Here is a tiny trained network, its code and every weight. The questions are about switching its units off for an input and a class, where a switched-off unit gives its printed mean instead of its output.

import numpy as np


def w(rows, s, z=0):
    codes = np.array(rows[::2]) - 128.0
    scale = np.full(codes.shape[1], s)
    scale[-1] = z or s
    return codes * scale


def f(y):
    return np.maximum(y, 0)


def log_softmax(a):
    a = a - a.max(-1, keepdims=True)
    return a - np.log(np.exp(a).sum(-1, keepdims=True))


def net(x, mask):
    res = np.array(x, float).reshape(1, 7) / 4 @ E
    y = f(res @ A[0][:, :-1].T + A[0][:, -1])
    res = res + np.where(mask, y, B[0][:, -1]) @ B[0][:, :-1]
    return log_softmax(res[-1] @ U[:, :-1].T + U[:, -1])


A, B = {}, {}
E = w([
[58,130,197,42,91,125,137,202,97,145],'x0',
[138,139,36,61,115,85,172,125,172,217],'x1',
[127,125,129,129,128,127,127,130,128,128],'x2',
[185,39,134,132,90,227,174,139,126,163],'x3',
[55,79,43,138,76,138,96,133,124,79],'x4',
[114,170,159,154,45,98,253,82,126,93],'x5',
[73,172,106,194,136,155,127,131,37,208],'x6',
],0.011)
A[0] = w([
[200,127,56,197,159,119,121,27,200,94,101],'N0',
[80,84,57,126,79,122,108,145,127,77,117],'N1',
[137,114,199,161,129,155,112,144,127,21,32],'N2',
[216,167,204,122,175,91,147,154,132,155,144],'N3',
[179,57,129,118,65,204,181,138,132,167,69],'N4',
[139,128,39,32,107,78,179,115,205,207,1],'N5',
[118,157,111,147,100,111,176,114,109,130,74],'N6',
[150,155,178,107,191,119,152,115,149,140,30],'N7',
[115,146,133,124,66,101,207,82,143,85,76],'N8',
[109,169,113,163,118,160,162,127,53,172,31],'N9',
[105,103,81,127,70,107,92,141,123,57,62],'N10',
[168,91,154,67,98,103,124,133,254,57,40],'N11',
[144,90,94,61,213,133,66,162,156,118,24],'N12',
[90,126,175,12,73,116,129,197,122,122,55],'N13',
[143,133,148,99,77,97,185,82,154,67,104],'N14',
[82,196,122,104,155,14,107,91,138,96,55],'N15',
],0.012,0.004)
B[0] = w([
[179,93,152,100,104,59,170,168,44,123,254],'N0',
[170,134,142,126,61,175,203,84,162,166,206],'N1',
[82,71,173,134,146,90,42,52,123,123,229],'N2',
[133,145,113,89,58,155,169,85,170,177,211],'N3',
[118,127,110,80,209,160,165,134,157,33,234],'N4',
[64,74,213,168,138,119,61,44,105,111,231],'N5',
[143,133,125,156,126,142,80,169,150,148,166],'N6',
[146,102,118,128,80,168,182,97,136,160,168],'N7',
[194,130,161,192,145,177,89,176,139,142,208],'N8',
[88,175,62,142,150,100,92,140,120,160,182],'N9',
[145,145,112,112,80,161,193,79,146,169,194],'N10',
[38,200,9,102,123,56,89,136,133,130,237],'N11',
[190,163,163,217,148,182,98,209,175,171,231],'N12',
[193,85,152,112,98,64,156,167,44,117,219],'N13',
[126,169,148,169,139,145,94,201,169,180,204],'N14',
[129,107,111,79,221,202,184,129,136,52,206],'N15',
],0.011,0.016)
U = w([
[167,154,170,214,153,167,88,238,191,160,77],'0',
[78,102,211,162,143,112,63,12,107,102,137],'1',
[186,115,148,94,106,55,174,192,8,110,87],'2',
[128,133,111,73,227,191,182,137,177,7,103],'3',
[143,149,118,107,40,171,192,60,190,181,108],'4',
[60,183,21,133,142,91,88,166,122,166,255],'5',
],0.012)

Each question gives the input, the list of numbers given to net, and the class t.
The units are the neurons (one row each of A and B). Each row of codes is followed by its name. A weight is (code - 128) times the scale printed after its matrix; where a second scale follows, it is the last column's (A, B and U).
mask holds one flag per neuron, in row order. A switched-off neuron (its flag False) gives its mean, the last column of its row in B, instead of its output. The means were averaged over made-up inputs and are rounded, as every weight is.
A unit's drop is (log p(t) with every unit on - log p(t) with that unit switched off) / (log p(t) with every unit on - log p(t) with every unit switched off).
The circuit of an input: a set's keep is (log p(t) with only the set's units on - log p(t) with every unit switched off) / (log p(t) with every unit on - log p(t) with every unit switched off). Starting from the 12 units with the biggest drops (on a tie, the unit counted first), units are removed one at a time, each time the one whose removal leaves the highest keep (on an exact tie, the one counted first), for as long as the keep stays at least 0.8.
units of the circuit, in order: the units of the circuit, biggest drop first
most important unit: the unit with the biggest drop
k most important neurons: the k neurons with the biggest drops, biggest first
drop when u is switched off: that unit's drop, to one decimal
input [-4,7,-6,8,-2,7,5], class 3: most important unit : N4
input [8,5,0,4,-8,-7,8], class 2: 3 most important neurons : (N13 N11 N14)
input [7,-2,-5,-8,-5,5,-2], class 3: 2 most important neurons : (N15 N0)
input [7,-5,-1,6,-5,-3,-2], class 2: 2 most important neurons : (N13 N5)
input [3,8,7,-1,6,8,1], class 0: 2 most important neurons : (N8 N14)
input [0,2,6,-8,-7,-6,-7], class 3: 3 most important neurons : (N15 N1 N14)
input [5,-7,8,3,-8,4,-4], class 4: 2 most important neurons : (N3 N5)
input [-3,7,4,-5,-3,7,-1], class 0: 2 most important neurons : (N8 N14)
input [8,-7,8,-8,8,-6,1], class 2: 2 most important neurons : (N13 N4)
input [8,8,-2,-5,5,7,2], class 1: 3 most important neurons : (N5 N0 N12)
input [3,4,2,0,-4,4,1], class 0: 4 most important neurons : (N2 N0 N8 N1)
input [-3,-4,5,3,0,6,-5], class 0: 3 most important neurons : (N8 N14 N5)
input [-1,-4,0,-3,8,-7,2], class 4: 4 most important neurons : (N1 N10 N8 N14)
input [-6,2,-1,0,7,-4,6], class 4: 3 most important neurons : (N1 N13 N11)
input [8,8,-1,6,-3,7,6], class 1: 3 most important neurons : (N5 N0 N12)
input [0,-3,-3,-5,4,7,7], class 0: units of the circuit, in order : (N8)
input [0,-7,-1,2,-4,-6,-7], class 1: 3 most important neurons : (N2 N14 N8)
input [4,-2,-5,6,-1,1,-8], class 5: drop when N15 is switched off : 0.1
input [-8,0,-1,7,5,-5,-2], class 2: drop when N0 is switched off : 2.2
input [-5,7,-2,3,3,4,-3], class 1: drop when N5 is switched off : 2.0
input [1,4,1,8,-7,-5,-6], class 3: drop when N4 is switched off : 4.1
input [3,-2,4,4,1,5,8], class 5: units of the circuit, in order : (N9)
